The symbols move the states like this.
JT ba TJ
JT le FL
BH ba CZ
BH le FL
ZT ba DN
ZT le HJ
CL ba RF
CL le NC
ZR ba HM
ZR le CT
FT ba SD
FT le BT
TJ ba BQ
TJ le TN
TT ba HJ
TT le FH
LL ba LH
LL le HT
ZM ba PR
ZM le GS
BS ba BS
BS le FT
NQ ba RL
NQ le JN
QQ ba TM
QQ le QC
TG ba CP
TG le NS
SD ba FR
SD le RH
BF ba BP
BF le BF
HR ba FH
HR le NQ
CH ba JT
CH le DD
TQ ba SC
TQ le QR
TM ba TH
TM le JT
HC ba QL
HC le CL
DR ba TD
DR le FQ
PH ba TP
PH le BS
HZ ba HC
HZ le PM
HT ba TQ
HT le TP
GS ba ZR
GS le ZM
FR ba LS
FR le RF
DH ba DD
DH le CZ
SC ba DJ
SC le ZS
PR ba ZC
PR le ZR
TN ba QN
TN le TH
DL ba QC
DL le MG
DT ba DT
DT le HJ
CZ ba QQ
CZ le MF
ZJ ba ZT
ZJ le DN
ZS ba BT
ZS le HJ
GM ba FF
GM le DR
ZQ ba JC
ZQ le HB
GZ ba NC
GZ le HS
TD ba HZ
TD le FR
FQ ba FH
FQ le PB
LH ba MG
LH le DD
FL ba MF
FL le HM
BT ba NS
BT le DJ
NR ba TN
NR le FL
CJ ba GF
CJ le FQ
NS ba BF
NS le LL
ZC ba HS
ZC le HM
RH ba HC
RH le RL
TC ba FT
TC le MQ
CT ba LH
CT le BD
HB ba GZ
HB le TJ
FH ba ZN
FH le RL
QC ba GP
QC le ZC
RF ba TT
RF le HR
NC ba RZ
NC le TT
LS ba QL
LS le TT
JJ ba CT
JJ le FL
MG ba GS
MG le JP
MQ ba TJ
MQ le CF
FF ba HD
FF le RL
TH ba DH
TH le BH
GP ba BH
GP le HS
QR ba QR
QR le DJ
LJ ba SC
LJ le ZT
DN ba HJ
DN le PM
HD ba DS
HD le LS
SM ba CT
SM le HT
MF ba QC
MF le PR
SJ ba BQ
SJ le PB
JC ba PB
JC le GZ
JN ba GM
JN le ZQ
BP ba DQ
BP le NS
QN ba CH
QN le DH
CF ba JN
CF le RZ
NJ ba SJ
NJ le CF
BD ba JZ
BD le BP
DD ba NR
DD le QQ
CP ba PM
CP le ZM
HS ba FL
HS le ZR
PM ba PH
PM le HC
TP ba QR
TP le CJ
RL ba CC
RL le GM
DJ ba LL
DJ le DS
PB ba CF
PB le NC
BQ ba NJ
BQ le QN
DS ba ZJ
DS le FQ
GF ba PM
GF le HZ
QL ba HD
QL le ZT
RZ ba MQ
RZ le SJ
DQ ba TG
DQ le QR
JZ ba JP
JZ le DQ
ZN ba CL
ZN le CC
NT ba DS
NT le SM
HJ ba TT
HJ le NJ
JP ba JJ
JP le TG
CC ba TC
CC le FF
HM ba DL
HM le JZ

The rows follow the links: the fewer symbols apart two states are, the more alike their rows tend to be.

Each row is also shifted at random along 5 hidden directions that mean nothing.

Known rows, each with its state:
[-543,   89,  -32,  104,   51, -101,   55,  -36,  109,  158,  -35,  -77,    8,  -45,   27,   46,   63,  -31,    9,  -20,   43, -171,  -44,  -27,  -79,  118,  -86,  111,  -10,   65,   54,   77,   -3,   16,  -16,   -2,  -89,  184,   84,  -75,  -87,   15,  -13,   37,    7,    5,   38,  -47,  -78, -108,  -37,   -3,  108,  -66, -108,  -59,   15,  -56,   50,   64,  -71,   82,  -41,   15,   27,  161,   41, -141]: TT
[ 361,    3,  -80,  193,  -10,  -44,  -52,  -64,  -37,   19, -108,   45,  109, -101,  -37,   -3,   41,  120,  -80,  -30,  -96,  -51,  -77,    5,   44,    2,   95,   51,   37,  -35,   21,   32, -114,    7,   50,  -41,   32,   35,  -17,   17,   11, -156,   24,   19,   92,   59,  -50,  -50,   33,    5, -116,  126,   81,  -10,   62,   24,  -15,  -22,  -14, -172,  -41,  142,   50,  -53,   49,   28,  -59,  -74]: BT
[ -44,   26,  -48,   68,  -85,  246,  -46,   16,   45,   94,  121,   12,   89,  163,   29,   10,  -15,  -57,  211,  -95,    2,   -5,   64,  -80,  121, -134,   28,   -8,    5,  102,  153,  115,   46, -104,  -82,  -14, -150,  125,   -9,  -79, -210,  151,  -10,  -35,   34,  171,   26,   38,   40,  -20,   72, -139, -109,   33, -179,   -4,  -12,  -76,  -63,  152,   35,  -92,  -33,  -43,  -57,  131,   42,   35]: HS
[ 220,  -23,  -72,  -12,   11,  -94,   85,   86,   18, -125,   53,  -93,  -35,  -88,  -41,  125,   -8,  165,    4,   45,   97, -150,   63,   87,  -35,  163,  -39,   14,   15,   40,   -7,  -12,  -19,   42,   55,   41,  -75,  -65,    8,   33,   30,  129,   -7,  -33,  -14, -117,    2,   48,  -53,  -37,  -17,  103,   23,  -74, -133, -105, -131,   33,  -47,   92,   20,  -80,  -31,   87,  -26,   10,   71,   -5]: HZ
[ 334,   19,  -13,   46,   31,   42,  -78,  -58, -142,  -48,   -3,   16,  102,  -31,   32,  -70,  -42,   -5,    9,  -54, -145,   52,  -78,  -17,   37,  -66,   96,   -1,  -20,  -82,   29,  -38, -102,   -4,  -33,  -71,  148,  121,  -55,   39,    8, -188,   99,  109,   58,  -23,  -38,  -31,   48,   -2,    5,   51,   84,   75,  139,    2,  110,   59,   80, -222,   16,   68,   46,  -73,    5,  -90,   47,   25]: LL
[ 174,  -54,   38,  -86, -129,  232,  -76,   89,   20,  -48,  106,   91,   97,   59,   53,   58,  -42,  -39,   44,   61,  -16,   73,  115,  102,   41, -111,  102,  -45,    0,   32,  -64,  -23,   88,  -46,  -15,   -7,   68,   -9,  -64,    0,    1,   87,    3,  -64,  -81,   88,   41,   81,    2,   23,   36,  -57,  -94,   46, -129,   36,   40,   52, -109,   25,   68, -128,  -13,   36,  -82,  -33,    3,   26]: ZC
[-392,  -49,   -8,   60,   17,  -20,   10,  -52, -109,   18, -155,  -18,   83, -106,  -37,  138,   39,   70,  -97,  -11,  -65,   28,  -47,   61, -117,  138,  128,  -25,   28,   91,  106,   92,  130,  -52,   11,  -24,  223,  112,  -51,  -74,  -95,  -19,   53,   37,  112,    6, -115,   -2,   -4,  -86,  -86,  115,  104, -115,  -41,  -67,  132,   -6,   20, -223, -109,  124,   37,    4,  -47,   91,    3, -314]: ZS
[ 144,   32,   45, -220,  -87,  116, -105,   98,   -8,  -42,   35,   12,   64,   44,  -60,   78,  -40,  -77,  -16,   39,   35,  169,  203,  -72,  138,  -74,   -6,  -55,  122,  109,   -1,   32,  101,  -32,   44,  -21,   97,  -65,  -95,  -81,   54,  104,  -42,   -5,  -72,  -18,   30,   87,  -72,  -14,   87,    3, -109,   19, -124,  -78,  -26,   71,  -27,   -7,   -5, -169,   11,   -8,  -65,   29,   21,  111]: FL
[  31,  -65,   22,  -61,   37,   85,  -42,   18, -160,  -26,   66,  -39,   62,  -38,    8,  -71,  -24,  -82,   20,  -60,  -93,   72,  -74,   95, -112,    7,   46,  -22,  -71,  -44,   32, -107,   25,   51,  -26,    3,  202,   83,  -52,  135,   25, -133,  119,   64,    8,  -39,   12,  -68,  112,   38,   49,    6,   66,   69,  162,   33,  244,  136,  127, -155,   22,   65,   -1,  -59,   33, -117,  -20,  -39]: NT
[-178,   68,   16, -146,   44, -150,    0,   78,   39,   -2,  -33,  -64,  -25, -176,  -14,  111,    2,  -62, -129,   20,   23,  -73,   37,   79,  -66,  171,  -73,   16,  -18,   79,  -47,  -26,  -48,   78,  114,   40,   60,   41,   44,   43,   99,   46,   55,   42,  -84, -185,   26,    1, -132, -104,   21,  117,  112,  -36,    9,  -92,   43,  144,  118,  -24,   -5,   11,  -48,   59,   22,   19,   45,  -18]: LS
[-196,   -9,   37,    9,   -9,  -56,  103,  -45,   35,   95,   11,  -74, -179,  194,    0,   22,  162,  -53,  132,  -98,   62,  -51, -106, -101,  -24,  -74,  -46,  -28,  -49,  -15,  -72,   51,  -66,  -36,   -7,   77,   -5,  -92,   60,   -5,  -28,   66,  -44,   49,   -8,   69,   18, -100,   39,    0,   22, -115,  -91,   -3,  -24,   61,   59, -129,   42,  168,  -76,    0,  -37,  -51,   97,   86,  -48,    3]: JN
[ -53,   25,   19,  -86,  -32,    5,  -74,   76,  -17,   68,  -55,  -34,  -10,   52,  -87,  -23,  -90,  -74, -100,   17,   21,  174,  132, -130,  110,  -53,  -79,  -14,  108,   -9,   82,   11,  102,   25,   18,  -56,  -91, -154, -119,  -19,   20,   29, -130,  -15,   12,  -34,   44,   -1,   -1,   74,   41,   21,  -73,   39,  -23,  -47, -184,   12,  -73,   20,  -57,  -32,   35,  -51,   70,    5,  -53,  159]: TM
[  31,  100, -108,  158,  129, -130,  115,  -58,   76,  -35,  -36,  -40,  -92,   64,   60, -156,  -55,  167,   44,   20,   51, -189,  -30,  -24,   17,   44, -111,  124,  -28, -138,  139,   -6, -148,   92, -108,   -9, -365,  -33,  102,  -20, -123,  -16,  -95,  -11,   69,  -76,   -8,  -13,   89,  -31,  -72,  -35,   22,  -38,   87,   28, -270, -118,  -42,  108,   45,   51,  -25,  -25,   57,  -90,   48,  101]: FT
[  22,   38,   -6,   58,  -25,   -4,  -98,   31,   45,   89,   14,  -31,  146,   17,  -73, -153, -107,  -96,  -29,    8,   42,  139,   34, -119,   80,  -99,   18,    7,  112,  -12,   55,   62,   71,   73,   63, -176, -171,   24,  -77,  -84,   82,  -89,  -88,    0,   19,   27,   90,   25,   22,   53,   29,    1,  -66,   58,   39,   -3, -155,   12,  -54,  -10,  -92,   94,   24,  -59,   75,    0,  -11,  125]: CH
[ -76,  -84,   -8,  198,  -23,   -5,   71,  -89,   53,   88,   33,   15,   33,  155,   -9,   -1,  134,  -31,  147,  -43,   69,  -47, -189,  -81,  -55,  -92,    2,  -44,   34,   52, -126,  149,   46,  -63,   58,   41,   39,   17,   40,  -92,   27,   69,   16,  -54,  -10,  158,   41,  -86,   55,   42,   21,  -92,  -35,   27,  -83,   25,   90, -144,  -62,  150,  -75,   17,   -9,   25,   56,  137,  -50,  -97]: PB
[ -33,    1,   13,  -94,   60,  -82,  140,    9,  -82,   25,   38, -234, -132,  163,  -98,  135,  114,    4,  190, -117,   58,  -50, -107,  -64,  -61,  112, -116,  -53,  -49,   35,   17,   73,  -83,  -34,   37,   42,   65,   14,   29,    5,    1,  173,   60,  170,    0, -119,  -16, -136,   -4,  -78,  124,  -28,   18,  -56,  -80, -152,  148,   16,  171,  140,  -74,  -63,  -45,   16,   40,  155,   58,  -29]: FQ
[ -88,   88,  -97,   91,  -69,   -4,  -89,   30,  -77,  171,  -85,   37,   62, -122,   -7,   27,  -23,   27,  -75,  -28,  -81,  -66,   -3,  114, -119,   43,  -44,   94,  -91,  -19,   96,  -38,   38,   12,  -13,   51,  -18,   61,   21,  129,  -86,   22,   39,  -60,   32,   37,    6,  -44,  156,   13,   10,  128,  107,  105,   33,  -93,   43,  113,  -40,  -68,  -21,   -1,   48,   -8,  129,   62, -110,  -72]: ZJ
[-248,  -46,    5,  -33,   32,  -77,  143,   39,   37,   38,   55, -166, -126,    0,  -21,  108,   97,  -11,   52,  -50,   36,  -59, -109,   41,  -66,   98,    3,  -10,  -86,  -15,   35,  -33,  -35,   62,   26,   28,  -40,   -2,   25,  101,  -26,   37,  -32,   87,  -65,  -63,   -1, -108,  -31,  -46,  -36,  -56,  -90,  -61,  -21,    6,   92,  -34,  126,  116,  -40,   47,  -88,   33,   37,    9,  -16,  -77]: DR
[-129, -197,  150, -177,   24, -154,  139, -104,   27, -176,  -78,   58, -139,   34,  -42,   42,  105,   25,  -78,  153,  128,  115,  -38,   21, -147,   44,  -76, -127,  125,   28, -309,   -1,  114,  -79,   80,  143,  320, -266,  -41,  -97,  235,   24,    8,  -57,  -42, -104,   33,   -9,  -54,   50,   49,  -48,   -9,   -1,   76,   62,   93,   25,  -27,  -14,   25, -118,   42,   93,  -69, -123,  -32,  -34]: RZ
[  80,  147, -135,   89,  -51,   34,  -73,   46,  -91,  205,   43, -168,   88,  114,  -76,   42,   64,  -39,  145, -221,  -51,  -73,  -71, -111,   36,   25,   -3,   64,  -63,   52,  210,  108, -118,  -39,  -17,  -37,  -58,  183,    0,   53, -101,   77,  103,  177,   65,   50,  -26, -132,  148,   -5,   67,   39,  110,   50, -132, -171,  104,    0,  119,   43, -128,   30,  -23,  -79,  150,  262,  -14,  -12]: DS
[ 171,   18,    8,  -48,  -63,   28, -117,   71,  -33,   23,   -3,  -23,  106,  -52,  -79,  -59, -125, -121,  -85,   32,   11,  167,   59,  -61,   97,  -75,   55,   -9,  135,   44,   16,  -16,   81,   68,   79, -162,  -21,  -16, -133,  -25,  132,  -74,  -72,    3,   -8,   32,   54,   40,  -20,   64,   56,   31,  -73,   23,  -12,  -41, -100,   53,  -40,  -61,  -57,   74,   17,  -67,   11,   -1,  -17,  109]: DD
[-309,  108,  -25,   51,   17,  -41,   -3,   35,   -4,  127,   49,  -88,    9, -133,   51,  -74,  -23, -133,   29,  -69,  -56,  -96,  -76,   88,  -70,   75,  -41,   90, -124,  -53,   88,  -65, -111,   94,    5,  -52, -114,  224,   67,  104,  -20,  -84,   33,   76,  -33,  -43,   47,  -82,  -15,  -19,   31,   52,   51,   -8,  110,  -29,   74,   64,  141,   13,  -12,  159,  -52,  -41,   75,   37,   -6,  -44]: HD
[ 307, -117,  -75,   66,   35,   55,   30,    5, -165,  -98,   24,  -36,    9,   37,    7,  -38,  -55,  158,   21,  -25,  -94,  -46,  -60,   85,  -59,   -4,   54,  -23,  -79, -123,   67, -120,   -2,   11,  -80,   30,   24,  -92,  -16,  168,  -42,  -14,   53,  -13,   50,    5,  -28, -101,  218,   80,  -51,   53,  -14,   74,  118,   33,   21,    7,  -32,  -33,    3,    6,   54,   -7,   91, -114,  -80,   -5]: TP
[   1,  140,    5,  -19,   23,  240,  -63,  -36,   25,  -52,  111,   66,  124,   99,  126, -204, -120,  -42,  105,  -64, -124,   -7,   50,  -52,  180, -130,   38,   26,  -18,  -27,  124,   29,  -64,  -42, -175, -103, -128,  241,   36, -101, -117,  -80,   53,   85,   45,   43,   40,   85,  -40,  -52,   52, -139,   68,  -28,   17,   45,   16,  -37,   46,  -20,  132,   47,  -29, -116, -134,   -4,  151,  107]: JJ
[ -58,   85,   10,   48,   48,  -26,   -3,  -92,   49,  102, -198,  118, -121,   43,   49,   26,   87,  137,  -82,  -29,  -94,  -41,   30, -146,  157,  -60,   21,   28,    5,  -53,  153,   21, -140,  -55, -123,   33,  -72,  -69,   25,  -54, -217,  -64,  -83,    8,  146,   55, -156,   47,  -14,  -22, -188,  -83,   46,  -77,   -7,   48,  -93, -184,  -16,  -48,  -20,  -24,   35,  -84,  -20,   28,  -11,  -59]: NS
[ 304,  -81,  -22,   11,  -33,   31,  -21,    5, -155,  -34,  -25,  -39,   83,  -12,  -58,   71,   41,   72,   35,  -56,  -57,   81,  -80,   15,  -31,   25,  188,  -59,   31,   26,   42,  -15,   27,  -73,   75,  -27,  240,   25,  -95,   63,    4,  -34,   99,   86,   62,   56, -100,  -89,  106,   30,  -29,   63,   -4,   33,   -1,  -28,  180,   52,   52, -139, -104,   15,   46,    7,   45,   18,  -38, -125]: QR
[  51,  -48,  -68,  183,  -60,  213,  -62,   -9, -156,  149,   45,   -8,   74,  100,   -1,   41,   51,  -18,  108, -162, -157,   29, -126,    5,    3,  -89,  145,   -6, -112,  -42,  161,  -33,    7,  -33,  -97,  -65,   24,   83,  -57,  109, -212,  -46,   51,   26,   73,  219,  -88, -115,  195,   98,  -50,  -34,  -75,   87,    2,   40,  146,  -78,    8,  -34,  -65,   80,   25,  -66,  120,   44, -139,  -96]: SM
[  73,  -71,  -54,  316,  -43,  -38,   40, -110,   92,  123,   12,   75,   45,  154,   47, -109,   68,  -20,  118,   12,  100,  -64, -173,  -84,  -35, -117,  -33,   12,   38,  -48, -126,  130,   -7,   16,   -1,  -27, -134,   -3,   58,  -44,   19,  -32,  -45,  -75,   -8,  236,   62,  -65,  100,   80,    8,  -68,  -68,   60,   11,   90,  -53, -196, -150,  172,  -76,   91,    1,  -29,   99,   80,  -84,   -9]: MQ
[-130,  -24,   10,   43,  -70, -154,   -6,   88,   87,   97,  -17,   37, -102, -140,   47,   59,   91, -100, -132,   64,   -6, -122,  -25,  128, -142,   53,   -5,   39, -113,  -49, -143,  -93,  -59,   94,   72,   59,    0,  -50,   26,  170,   51,  -44,  -39,  -58, -125,   76,   34,  -38,  -34,   22, -105,   43,  -43,   41,   14,  101,    0,   20,   18,   57,   -5,   52,   -2,   71,   96,  -15, -137,  -46]: RF
[-134,  -20,  -14,   -5,  -43,  221,  -30,  -16,   45,  -29,  127,    4,  116,   46,   39,   70,   -1,    2,  127,  -34,   -4,   13,   94,   16,   59,  -67,  109,  -59,   27,  111,   86,  102,  102, -108,  -70,  -39,   28,  146,  -37, -135, -149,  155,   22,   -3,    6,   98,  -35,  116,  -71,  -72,   14,  -68,  -80,  -71, -230,  -11,   52,  -20,  -46,   77,   46, -100,  -58,    8, -183,   72,  115, -132]: PR
[  66,  -20,   52,  -77,  -31,  159,  -90,   38,  -88,  -39,    7,   10,   52,   41,  -87,   89,   26,   20,  -13,  -39, -148,  155,   63,  -74,   94,  -56,  141,  -69,   57,   77,  120,   25,   31, -110,  -71,  -69,  136,   54, -119,  -86, -110,  -31,    8,   54,   69,   51,  -75,   64,  -27,  -48,  -13,  -42,  -73,  -28, -102,    1,   49,  -21,   33, -119,  -26,   -5,   11,  -52,  -96,   31,   51,  -78]: LH
[-246,  -70,   80,  -81,   39, -163,   95,   31,   61,  -38,   76,  -92, -108, -138,   35,   77,   87, -133,  -34,   18,   16,  -17,  -61,   81,  -88,   74,   89,  -66,  -44,   59, -155,  -61,  -22,  104,   68,  -32,  159,   33,    0,   66,  148,  -93,   22,  114, -163,  -81,   12,  -57, -185,  -44,  -52,  -15,  -77,  -94,   56,   63,  125,   26,  169,   35,  -66,  139,  -69,   76,  -14,  -66,   61, -113]: CC
[-207,   69,  -70,  -10,   85, -110,  104,   28,   68,  -49,   14,  -65,  -79, -100,   42,   15,  -85,   75,    6,   30,   67, -203,   45,  105,  -66,  114,  -99,  102,  -58,  -32,   69,  -70,  -25,  120,  -29,   32, -207,  -10,  110,   91,  -44,   17,  -57,  -33,  -12, -179,   32,    6,  -57,  -51,  -27,    5,   54,  -95,   34,  -45, -154,  -25,   25,   93,   94,    0,  -70,   90,  -57,  -31,   68,   41]: HC
[-246,   13,   60,  -24,   11,   32,  -34,    6,   12,   30,   12,  -20,   12,   78,  -43, -128,  -76,  -59,  -35,   14,   22,  157,   82, -101,   52,  -49,  -22,   28,  105,  -15,   90,    9,  155,   49,   -2, -103, -123,  -87,  -86,  -74,  -24,  -25, -118,  -27,   24,   -2,   71,   11,   26,   55,   48,  -73,  -89,   -2,   32,   34, -164,  -44,  -52,   10,  -49,   36,   15,  -60,   23,  -49,   -7,  121]: JT
[ 533,    5,    0,   71,  -59,  108, -130,  -28,    1,    9,  -36,  183,  128,  -63,   84,   25,   35,    5,  -20,    9,  -70,   -7,   15,  -25,  152, -142,  167,   -8,   24,   -5, -105,   49, -168,  -91,   42,   17,   99,   98,  -21,  -56,   20, -110,   57,    2,  -14,  106,  -37,  102,  -86,  -23,  -49,   53,   29,   46,  -65,   64,   38,   23,  -28,  -53,   43,   10,   44,   -4,  -65,   42,    4,  -36]: JZ
[-369,   15,   33,  131,   75,  -42,   92, -117,   87,  103,  -78,   12,  -55,  203,   -2, -166,   10,   40,   43,   -3,   54,   13,  -69, -160,  -14,  -68, -159,   15,   94,  -40,    5,   98,   93,    5,  -80,   -2, -198, -114,   34, -131,  -34,   29, -115, -101,   88,  115,   81,  -19,  107,   64,   26, -121,  -46,   -3,   58,   61, -117, -175, -148,   94,  -18,   27,   -4,  -57,   68,   39,  -43,   50]: BQ

Where do the symbols, taken in turn from left to right, take each start?
Answers are names.
[   0,   20, -109,  175,  -44,  -86,   62,   69,   92,   93,   76,  -76,   37,  -85,   52,   14,   10,   -5,   41,   11,   41, -227,  -82,  124,  -58,   64,   52,   92,  -80,  -12,   33,  -48,  -87,   96,   21,  -55, -222,   80,   49,  158,  -48,  -10,  -49,  -55,  -58,   74,    6,  -33,   -2,   26, -114,   81,  -76,  -27,  -48,   15,  -99,  -74,  -30,  145,  -20,  100,  -99,   90,  106,   34,  -53,  -51]
le le le le => NQ
[ 270,  139,   37,  -26,   56,   39,  -75,  -88,   49,  -38,  -57,  137,   -5,  -23,   83, -113,  -12,   17,  -39,   -1,  -96,   -8,   24,  -85,  162,  -83,   17,   14,    2,  -39,  -15,  -16, -181,  -33,  -73,   25,   65,   95,   57,  -66,    0, -140,   41,   68,   40,  -67,  -41,   81,  -98,  -70,  -38,  -36,  127,    0,   58,   69,    5,   14,   71,  -99,  125,   -2,   44,  -79, -128,  -23,   55,   84]
le le ba => BF
[  -7,  121, -105,   84,  -62,  -44, -103,   30,  -20,  106,  -64,  -16,  125, -150,  -28,   88,  -12,   -4,  -43,  -55,  -52, -106,   47,   34,  -60,   89,  -56,  113,  -62,   36,   19,   34,  -10,   26,   51,   28,  -27,  148,   26,   55,  -14,   42,   62,  -10,   11,   19,   34,  -29,   79,   10,   43,  177,  164,   60,  -38, -144,   24,   89,  -55,  -60,  -39,   12,    9,  -20,  112,  140,  -84,  -42]
le ba => TT
[ -45,   28,  -41,  -36,   25, -158,  118,   78,   99,  -33,   21, -135,  -52, -128,  -21,  118,   52,   -8,   -9,   29,  104, -105,  -14,   35,  -17,  133,   11,  -20,   -4,   88,  -35,   17,  -91,   78,   98,   -2,  -33,   13,   32,    2,   83,   46,  -21,   72,  -78, -158,   -2,  -24, -214,  -89,  -69,   61,  -15, -147, -115,  -77,  -29,    3,  106,  106,  -83,   54,  -74,  135,  -36,   54,  111,  -52]
le le le => DR
[  62,   62,  -22,   38,   67,   47,    2,  -62, -160,  -47,   57, -170,  177,  -23,  -62,  -24,  -34,   -4,  101, -100,  -89,   34, -146,  -49,  -17,   94,  106,  -33,   28,   82,   98,   72,   11,  -19,   -2, -175,  154,  284,  -61,  -91,   59,  -90,  178,  189,   78,  -82,  -27,  -35,  -42, -101,   40,   78,  141,  -74,   32, -140,  198,   95,  143, -172,  -69,  134,    5,  -49,  -48,   29,  149, -147]
le le => FQ
[  77,  -85,   80,  -67,    1,  -90,   54,  -53,   60,  -86,    8,   44, -141,   56,   -7,  -42,   61,  -67,   42,   70,   92,  -14,  -28,   18, -109,  -11, -190,   -7,  -40,  -65, -310,  -39,  -21,    7,   69,  183,   96, -169,  103,   23,  177,   59,   23,  -70, -109,  -49,   73,  -31,   14,   54,  119,   23,   59,  135,  110,   12,   85,   53,  -19,   68,   42, -113,   46,   39,   54,  -21,  -83,  158]
le le le => RL
[ 253,   29,    5,    3,   28,   17,  -75,  -52,    9,  -74, -110,  164,    8,  -90,   77,    5,   35,   65, -119,   49,  -63,    3,   32,  -27,  120,  -59,  105,    5,   39,   -4,  -32,  -13, -107,  -43,  -27,   44,   73,   19,   29,  -31,  -34,  -55,   32,  -61,   50,    1,  -94,   90, -113,  -38, -109,  -19,   63,  -57,   -1,   74,  -23,  -23,  -14,  -98,   66,  -20,   35,   -8, -106,  -24,   34,  -10]
ba ba ba ba => TP
[  20,  -35,   73,  -82,   17,  202,  -70,    1,  -76,  -76,   14,   41,   55,   17,   38,   -9,   -2,  -10,   43,  -45, -112,   97,   47,  -10,   77,  -71,  159,  -47,  -22,   31,   72,   15,   31,  -77, -102,  -55,  110,  120,  -63,  -39, -117,  -68,   69,   56,   38,   68,  -53,   56,    2,  -57,  -32,  -59,   -8,    0,   -8,   64,  105,    8,   63, -123,   75,   -9,    3,  -27, -137,  -20,   69,  -86]
le ba le => DQ
[  58,    8,   -9,   87,  -26,  184,  -65,  -40,   39,    7,   26,   95,  127,  -11,   49,   70,   82,   59,    3,  -39,  -73,   15,   34,  -43,  117,  -83,  214,  -21,   40,   78,   38,  104,  -45, -116,  -86, -104,   52,  187,  -16, -145, -126,  -21,    7,   28,   42,  167,  -93,  146, -141, -105, -124,  -76,  -28,  -92, -156,   64,   66, -123,  -42,  -50,   22,   20,   -4,    1, -146,   91,  110, -158]
le ba ba ba => PH
[ 192,   -5,  -92,   19,  -11,  -61,   77,   66,   25,  -74,  -29,   30,  -91,  -47,   -5,   90,  -16,  211,  -32,  105,   41, -165,   92,  105,  -39,   73,  -84,   47,  -40,  -46,   48,  -97,   20,   13,  -44,  168, -142, -195,   53,   82,  -99,  175,  -64, -104,   41,  -73,  -32,   30,  101,   35,  -50,   38,   19,  -25,  -40,  -23, -188,   -5, -122,   77,   85, -140,   34,   84,   34,  -55,  -67,   99]
le le ba => RF
[  35,   99, -119,   93,  -54,   -6,  -77,   41,   -9,  160, -117,   48,   44, -102,    7,   58,  -38,   36,  -57,  -20,   -9, -160,   60,   70,  -66,  109, -105,  110,  -74,  -34,   80,  -31,   -1,   53,   29,   69, -136,    2,   42,   92,  -79,   94,   -5,  -89,   70,   13,    0,  -11,  117,   10,    1,  155,  160,   76,  -26, -133,  -52,   29,  -84,  -12,   -9,  -31,   15,    5,  132,  129,  -99,   35]
le le ba ba => HD
[-301,   21,  -19,   22,  -79,  -96,  -10,   -6,   30,  105, -132,   34,   20, -108,  -68,  189,   64,   40, -107,   -5,   46,  -13,   16,   17,  -90,  136,    0,   32,    7,  137,  -29,  100,  109,  -54,   88,   61,  100,    5,  -17,  -96,  -15,   88,    4,  -42,   27,   15,  -22,   23,  -53,  -76,  -56,  151,   98,  -51, -188,  -81,   71,   25,  -61,  -82,  -79,    0,    9,   36,    0,  157,  -50, -223]
le ba ba => BQ
[-401,  -39,   70,   11,   86,  -98,  193, -131,   72,    0,  -14, -137, -121,  190,  -52,   68,  155,   63,  143,  -48,  118,    6, -111, -173,  -36,   13,  -86,  -68,  100,  108,  -26,  220,   79, -113,  -20,   52,   18,  -43,   31, -235,  -21,  158,   -7,   49,   66,   13,  -20,  -27,  -34,  -61,   37, -130,  -22,  -99, -129,  -26,   76, -202,    6,  107, -100,  -24,  -50,   26,  -50,  158,   91, -110]
ba le => ZQ
[  27,  -47,  -43,   19,   16, -187,   76,   66,   79,    4,   -9,  -33,  -98, -140,  -33,  189,   63,   94, -113,   81,   56, -111,   -3,   93,  -13,   96,   56,   24,  -31,   29,  -39,  -40,  -43,   54,   77,   45,  -53, -141,  -35,   92,   13,   49, -104,  -69,  -29,  -32,  -42,   14,  -76,   19, -129,   60, -106, -113, -105,    9, -134,  -52,  -48,   55,  -53,   18,  -26,   92,   10,  -40,  -22,  -83]
le ba ba => QL
[ 276,  -40,  -62,  -74,   45,  -44,  111,   30, -144, -114,   25, -132, -130,   81,  -86,   58,   23,  172,  115,  -51,   52,  -58,    4,   21,  -52,  113,  -88,  -30,  -27,  -69,  101,  -39,   -2,  -11,  -49,   89,  -13, -116,   23,   67,  -67,  166,   36,   33,   45, -140,  -53,  -55,  169,  -21,   44,   13,   16,  -62,  -58, -153,  -20,  -10,   39,   86,  -27, -106,   12,   44,   48,  -15,    3,   97]
le ba => FH
[  73,   97, -103,  157,   47,  127,   30,  -43,   66,  -94,   46,   78,   99,    3,  131, -129,  -80,   94,  106,   35,  -27, -211,    8,   60,   43,   -1,   14,  104,  -41,  -24,   63,   -8,  -97,   19, -142,  -33, -282,  180,  118,  -59, -147,    2,  -13,  -52,   25,   33,   21,  104,  -42,  -90,  -44,  -10,   96,  -26,    0,   29, -120,  -82,  -91,   64,  125,    9,  -19,   24, -109,  -63,  128,   20]
ba ba ba => TP
[ 185,  -24,  -28,   22,   21,   63,  -30,    1, -183,   29,   17,  -19,  -49,   97,  -25,  -68,  -27,   48,   66, -124, -127,   30,  -54,    2,    3,  -23,    8,   14,  -73, -103,  152,  -59,  -18,   -1, -104,   61,   12,  -13,   -3,  153, -137,  -29,   36,   44,   93,   21,  -55, -113,  234,   58,   31,  -23,    8,   92,  120,  -15,   64,    2,   22,  -69,   33,  -34,   28,  -75,  115,  -57,  -92,   44]
ba le => QR
